vide: [ 1.37 -1.71  3.18 -2.12  0.60  4.79  3.10  0.43 -0.16]
vup: [-1.71  0.60 -2.13  4.80 -0.16  1.37  3.10  3.18  0.43]
nor: [ 0.43  1.37  0.60 -2.12  4.80 -0.16 -1.71  3.10  3.18]
order: [-1.71 -2.13 -0.16  3.10  0.60  3.18  4.80  0.43  1.37]  vup
order: [ 0.43  3.18  3.10  1.37 -0.16  4.80 -2.13  0.60 -1.71]  vup
order: [ 3.10  0.43 -0.16  1.37 -1.71  3.18 -2.12  0.60  4.79]  vide
order: [ 0.43  3.10 -2.12  4.80  1.37  3.18 -1.71  0.60 -0.16]  nor
order: [-2.12 -1.71 -0.16  0.43  0.60  1.37  3.10  3.18  4.79]  vide
order: [-2.12 -1.71 -0.16  0.43  0.60  1.37  3.10  3.18  4.80]  nor
order: [-1.71  3.18 -2.12  0.60  0.43 -0.16  1.37  4.80  3.10]  nor

pamo: [ 0.64  1.97  0.45 -6.40]
nor: [ 0.90 -0.65  1.58 -0.71]
Naf: [ 0.90  1.57 -0.65 -0.71]
vide: [ 1.77 -0.76 -1.21  0.35]
mit: [-1.21  1.78 -0.76  0.35]
rora: [-2.86  5.46 -0.31  1.08]
gena: [ 0.29 -7.97  1.40  1.73]
siv: [-3.96  3.28  1.26  1.54]
order: [ 0.35  1.77 -0.76 -1.21]  vide
order: [-2.86 -0.31  1.08  5.46]  rora
order: [ 0.90  1.58 -0.65 -0.71]  nor
order: [-0.65  1.58 -0.71  0.90]  nor
order: [-7.97  0.29  1.40  1.73]  gena
order: [-0.71  0.90 -0.65  1.58]  nor

Naf: [-0.50 -2.88 -0.07  1.25 -0.89  0.29]
nor: [-4.11  0.06  0.41 -1.83  1.78  0.18]
bibe: [-1.95  0.42 -0.34 -2.48 -0.84  0.34]
pamo: [ 0.07  1.78 -1.83  0.18 -4.10  0.41]
rora: [0.13 0.00 0.00 0.00 0.00 0.00]
gafir: [-0.50 -0.89 -0.06 -2.88  0.29  1.25]
Gebi: [-4.11  0.07 -1.83  0.41  1.78  0.18]
vide: [ 0.18 -1.83  0.06 -4.10  0.41  1.78]
mit: [ 0.10  2.22  2.93 -6.00  0.44 -1.42]
vup: [-0.50 -0.89 -0.06 -2.54  0.24  0.66]
gena: [ 0.61 -2.72 -0.06 -6.51  0.63  2.43]
order: [ 1.78  0.41 -4.10  0.06 -1.83  0.18]  vide
order: [ 1.25  0.29 -2.88 -0.06 -0.89 -0.50]  gafir
order: [ 0.18  1.78 -1.83  0.41  0.06 -4.11]  nor
order: [0.00 0.13 0.00 0.00 0.00 0.00]  rora
order: [-4.11  0.41 -1.83  0.06  0.18  1.78]  nor

bibe: [ 1.96  0.40  5.05  0.73 -1.31  2.22 -1.04  1.06  1.57  7.10]
gena: [-2.77 -2.32 -0.49 -0.56  1.82  2.37 -0.19  0.07  3.07 -2.57]
siv: [-1.04  5.05  0.40  0.74 -1.31  1.96  7.10  1.06  2.22  1.57]
pamo: [ 5.05  1.57 -1.30  7.10  0.74  1.96  2.22  1.06 -1.04  0.40]
order: [ 3.07 -2.57 -2.77 -2.32 -0.49 -0.56  1.82  2.37 -0.19  0.07]  gena
order: [-1.31 -1.04  0.40  0.73  1.06  1.57  1.96  2.22  5.05  7.10]  bibe
order: [ 1.57  2.22  1.06  7.10  1.96 -1.31  0.74  0.40  5.05 -1.04]  siv
order: [-1.31 -1.04  0.40  0.74  1.06  1.57  1.96  2.22  5.05  7.10]  siv

Gebi: [-5.57 -6.45  4.89 -5.34  6.17 -5.46  5.94 -6.01  6.09  5.89  6.00  6.44
  5.48  6.16 -5.50  5.99 -5.89 -5.49  6.03]
Naf: [-5.81  5.95  6.01 -5.94  6.19 -6.10  5.84 -5.80  6.41 -5.89  5.74  5.76
  5.84 -5.84 -5.25  6.08  0.02  6.18 -6.23]
pamo: [-5.94  0.02 -5.81  6.17 -6.10  6.08  6.41  5.84  6.19 -5.25 -6.23  5.84
  5.95 -5.84 -5.80  6.01  5.74  5.76 -5.89]
gafir: [ 6.17  6.03 -5.89 -5.50  6.00 -6.45  5.99  6.44 -5.34  5.94  5.48 -6.01
  5.89 -5.49  6.09  6.16 -5.47  4.89 -5.56]
vide: [ 5.69 -0.47 -1.79  6.16 -5.77  6.12  4.76 -2.83 -3.37 -6.26 -6.30  5.60
 -5.97  5.51 -4.23  3.26 -5.91 -3.38  6.15]
siv: [-6.23  6.19 -5.81 -6.10 -5.25 -5.80  6.08  5.76 -5.95 -5.89  6.17  6.41
  5.84  5.84  6.01  5.95 -5.84  0.02  5.74]
nor: [ 5.51  6.15  3.26 -3.37  5.69 -5.77 -3.37 -2.83 -5.97  5.60  4.76 -5.91
 -6.30  6.12 -1.79 -0.47 -4.23 -6.26  6.16]
bibe: [ 4.60 -6.05  4.86 -5.04  4.76 -4.98 -5.45 -5.92 -5.22 -6.10 -5.81  5.28
  5.74 -5.72 -5.60  5.79  6.26 -4.92 -5.58]
order: [-6.23 -6.10 -5.95 -5.89 -5.84 -5.81 -5.80 -5.25  0.02  5.74  5.76  5.84
  5.84  5.95  6.01  6.08  6.17  6.19  6.41]  siv
order: [-6.30 -6.26 -5.97 -5.91 -5.77 -4.23 -3.38 -3.37 -2.83 -1.79 -0.47  3.26
  4.76  5.51  5.60  5.69  6.12  6.15  6.16]  vide
order: [ 5.74 -6.23  6.19 -5.81 -6.10 -5.25 -5.80  6.08  5.76 -5.95 -5.89  6.17
  6.41  5.84  5.84  6.01  5.95 -5.84  0.02]  siv
order: [-3.38  6.15  5.69 -0.47 -1.79  6.16 -5.77  6.12  4.76 -2.83 -3.37 -6.26
 -6.30  5.60 -5.97  5.51 -4.23  3.26 -5.91]  vide
order: [ 5.76 -5.89 -5.94  0.02 -5.81  6.17 -6.10  6.08  6.41  5.84  6.19 -5.25
 -6.23  5.84  5.95 -5.84 -5.80  6.01  5.74]  pamo
order: [ 5.95 -6.23  5.84  6.19  6.41 -5.80  5.76 -6.10 -5.84  6.08 -5.89  6.01
 -5.94  0.02 -5.25 -5.81  5.84  6.17  5.74]  pamo
order: [-4.23  5.60  4.76 -0.47  5.51  3.26 -5.91  6.15 -5.77 -6.30 -1.79 -6.26
 -3.37  6.12 -2.83 -3.37  6.16  5.69 -5.97]  nor

